Below are the code and all the weights of a small trained network. Each question names an input and a target symbol and asks about switching units off, where a switched-off unit gives its printed mean instead of its output.

import numpy as np


def w(rows, s, z=0):
    codes = np.array(rows[::2]) - 128.0
    scale = np.full(codes.shape[1], s)
    scale[-1] = z or s
    return codes * scale


def f(y):
    return y / 2 * (1 + np.tanh(0.7978845608 * (y + 0.044715 * y**3)))


def softmax(a):
    e = np.exp(a - a.max(-1, keepdims=True))
    return e / e.sum(-1, keepdims=True)


def log_softmax(a):
    a = a - a.max(-1, keepdims=True)
    return a - np.log(np.exp(a).sum(-1, keepdims=True))


def net(x, mask):
    ids = ['ΠΦΩαγδεζμτ'.index(c) for c in x.split()]
    T = len(ids)
    res = E[ids] + P[:T]
    r = res
    for j in range(3):
        rows = slice(2 * j, 2 * j + 2)
        q, k, v = (r @ M[0][rows].T for M in (Q, K, V))
        z = softmax(np.where(np.tri(T) > 0, q @ k.T / 2**0.5, -1e9)) @ v
        o = O[0][rows]
        res = res + np.where(mask[j], z, o[:, -1]) @ o[:, :-1]
    y = f(res @ A[0][:, :-1].T + A[0][:, -1])
    res = res + np.where(mask[3:27], y, B[0][:, -1]) @ B[0][:, :-1]
    return log_softmax(res[-1] @ U[:, :-1].T + U[:, -1])


Q, K, V, O, A, B = {}, {}, {}, {}, {}, {}
E = w([
[164,41,111,137,153],'Π',
[160,48,205,148,205],'Φ',
[124,173,84,67,213],'Ω',
[41,100,7,168,93],'α',
[226,130,95,138,73],'γ',
[36,127,41,158,106],'δ',
[111,207,79,17,163],'ε',
[50,110,5,141,74],'ζ',
[70,114,186,14,106],'μ',
[173,79,148,152,204],'τ',
],0.016)
P = w([
[4,13,58,190,152],'0',
[113,155,140,185,146],'1',
[113,157,144,175,137],'2',
[121,157,135,160,138],'3',
[127,148,130,152,129],'4',
[131,147,126,142,126],'5',
[136,141,121,134,119],'6',
[138,137,119,121,118],'7',
[142,131,117,112,112],'8',
[140,127,112,99,110],'9',
[142,121,105,91,98],'10',
[145,115,98,88,92],'11',
[146,111,88,80,92],'12',
],0.012)
Q[0] = w([
[157,196,7,44,189],'head 1',
[137,164,160,87,139],'head 1',
[151,132,141,122,162],'head 2',
[125,79,119,137,115],'head 2',
[156,135,181,95,126],'head 3',
[132,130,128,150,111],'head 3',
],0.016)
K[0] = w([
[173,116,99,33,62],'head 1',
[148,96,204,31,116],'head 1',
[230,152,140,113,164],'head 2',
[162,56,153,138,144],'head 2',
[181,254,185,138,69],'head 3',
[144,99,108,143,101],'head 3',
],0.014)
V[0] = w([
[171,116,48,158,119],'head 1',
[84,50,216,124,73],'head 1',
[142,216,156,181,86],'head 2',
[54,37,125,66,168],'head 2',
[227,114,155,53,2],'head 3',
[79,154,136,37,181],'head 3',
],0.009)
O[0] = w([
[104,88,155,61,213,248],'head 1',
[105,104,193,75,33,2],'head 1',
[86,52,3,88,143,62],'head 2',
[148,208,128,148,244,160],'head 2',
[138,105,37,24,169,171],'head 3',
[104,163,117,180,126,72],'head 3',
],0.0075,0.0033)
A[0] = w([
[43,169,142,197,155,253],'neuron 1',
[158,130,200,95,128,55],'neuron 2',
[159,142,98,145,70,78],'neuron 3',
[130,141,129,93,66,35],'neuron 4',
[174,239,124,85,164,149],'neuron 5',
[98,81,58,120,37,91],'neuron 6',
[132,81,159,104,93,99],'neuron 7',
[147,152,115,108,118,126],'neuron 8',
[55,34,106,146,146,31],'neuron 9',
[165,25,153,164,168,22],'neuron 10',
[168,48,141,122,118,166],'neuron 11',
[110,92,100,117,97,149],'neuron 12',
[135,27,117,196,197,43],'neuron 13',
[170,154,156,130,156,103],'neuron 14',
[190,119,201,124,93,73],'neuron 15',
[189,123,117,113,155,129],'neuron 16',
[160,111,172,214,79,34],'neuron 17',
[79,146,19,187,15,66],'neuron 18',
[197,109,134,104,135,146],'neuron 19',
[71,155,186,192,116,123],'neuron 20',
[151,249,198,210,108,62],'neuron 21',
[127,110,122,127,209,170],'neuron 22',
[180,119,139,96,149,165],'neuron 23',
[116,107,189,87,192,239],'neuron 24',
],0.012,0.0033)
B[0] = w([
[181,110,76,38,145,228],'neuron 1',
[183,159,41,107,62,141],'neuron 2',
[137,92,122,128,106,144],'neuron 3',
[103,126,117,165,142,143],'neuron 4',
[36,80,109,167,101,255],'neuron 5',
[114,108,153,149,148,171],'neuron 6',
[100,210,74,196,154,151],'neuron 7',
[136,139,173,136,133,163],'neuron 8',
[100,57,232,171,158,142],'neuron 9',
[55,145,9,135,73,172],'neuron 10',
[142,199,127,207,163,209],'neuron 11',
[98,154,176,110,149,154],'neuron 12',
[97,157,176,185,67,169],'neuron 13',
[138,106,100,178,73,150],'neuron 14',
[174,83,22,130,177,152],'neuron 15',
[105,160,149,187,116,215],'neuron 16',
[40,136,221,169,195,153],'neuron 17',
[255,147,174,72,50,146],'neuron 18',
[131,179,175,140,90,220],'neuron 19',
[205,194,53,90,140,189],'neuron 20',
[54,78,163,147,102,230],'neuron 21',
[135,77,153,166,121,194],'neuron 22',
[166,159,118,167,147,210],'neuron 23',
[177,97,155,140,53,176],'neuron 24',
],0.0065,0.0088)
U = w([
[103,120,123,112,122,88],'Π',
[145,10,130,78,125,254],'Φ',
[89,76,161,161,83,137],'Ω',
[114,114,123,110,109,56],'α',
[115,109,125,111,110,72],'γ',
[103,142,146,116,123,69],'δ',
[105,106,122,105,108,113],'ε',
[90,149,153,74,51,179],'ζ',
[194,144,78,129,114,174],'μ',
[90,89,37,115,121,51],'τ',
],0.012,0.0055)

Each question gives the input, a string of symbols that net reads in full, and the target symbol t.
The units are the heads (2 rows each of Q, K, V and O) and the neurons (one row each of A and B). Each row of codes is followed by its name. A weight is (code - 128) times the scale printed after its matrix; where a second scale follows, it is the last column's (O, A, B and U).
mask holds one flag per unit, heads first, then neurons. A switched-off unit (its flag False) gives its mean, the last column of its rows in O or B, instead of its output. The means were averaged over made-up inputs and are rounded, as every weight is.
A unit's drop is (log p(t) with every unit on - log p(t) with that unit switched off) / (log p(t) with every unit on - log p(t) with every unit switched off).
The circuit of an input: a set's keep is (log p(t) with only the set's units on - log p(t) with every unit switched off) / (log p(t) with every unit on - log p(t) with every unit switched off). Starting from the 12 units with the biggest drops (on a tie, the unit counted first), units are removed one at a time, each time the one whose removal leaves the highest keep (on an exact tie, the one counted first), for as long as the keep stays at least 0.8.
circuit, biggest first: the units of the circuit, biggest drop first
most important unit: the unit with the biggest drop
k most important neurons: the k neurons with the biggest drops, biggest first
heads that matter: for each layer, one digit per head in row order, 1 if its drop is at least 0.15 and else 0, layers parted by /
drop when u is switched off: that unit's drop, to one decimal
input ε ε γ ε α, target μ: circuit, biggest first	(neuron 20; head 3)
input μ γ Ω γ μ α μ ε γ Φ α ε Φ, target μ: circuit, biggest first	(neuron 5; neuron 21; neuron 11)
input Π γ γ γ τ, target Ω: 3 most important neurons	(neuron 9; neuron 13; neuron 1)
input ε γ γ γ γ γ δ γ α, target μ: most important unit	head 3
input Π Φ α Φ Φ ε γ δ ε γ γ μ ε, target ζ: heads that matter	100
input α μ Ω γ Π μ ε Ω γ ζ, target Ω: 2 most important neurons	(neuron 21; neuron 17)
input γ α Φ ε ε, target τ: heads that matter	100
input γ ε Ω ε Ω, target τ: 3 most important neurons	(neuron 1; neuron 5; neuron 19)
input γ γ Ω ε δ γ ε Ω Ω, target τ: heads that matter	101
input ε α τ γ γ γ ε Φ μ δ, target μ: 3 most important neurons	(neuron 20; neuron 1; neuron 18)
input ε ε γ τ γ ε ε μ Φ ε δ, target μ: circuit, biggest first	(neuron 20; neuron 18; head 3)
input Φ ε Ω δ γ ε γ γ τ, target Ω: circuit, biggest first	(neuron 13; neuron 1)
input α ζ γ Φ ζ Π, target Ω: circuit, biggest first	(neuron 13; neuron 1)
input γ γ μ ε γ γ γ γ γ μ γ Φ, target Ω: circuit, biggest first	(neuron 13)
input μ Φ Ω γ α γ Φ γ μ γ Π, target Ω: heads that matter	100
input Ω γ μ γ γ ε γ ε γ γ Ω Ω ε, target τ: circuit, biggest first	(neuron 5; head 1)
input Φ ε Ω Φ γ, target Ω: heads that matter	001
input γ Φ τ ζ, target Φ: heads that matter	000
input ε γ γ δ γ ε γ γ Ω Φ, target Ω: heads that matter	010
input Π μ Ω, target ζ: circuit, biggest first	(head 1)
input γ γ ε δ Φ μ Φ Φ, target μ: circuit, biggest first	(neuron 5; neuron 2; neuron 21)
input ε μ γ δ δ τ γ ε μ ε γ γ ζ, target μ: heads that matter	011
input ε ε γ γ γ Π ε τ μ γ ζ, target μ: 4 most important neurons	(neuron 20; neuron 18; neuron 1; neuron 5)
input μ μ γ, target Ω: heads that matter	010
input γ μ γ γ γ γ γ γ γ Ω γ δ, target Φ: drop when head 1 is switched off	0.1
input Φ γ γ ε ε μ ε γ α γ γ Ω, target Φ: drop when neuron 10 is switched off	0.1
input Ω ε γ μ γ δ γ Φ γ δ ζ, target ζ: drop when neuron 21 is switched off	1.2
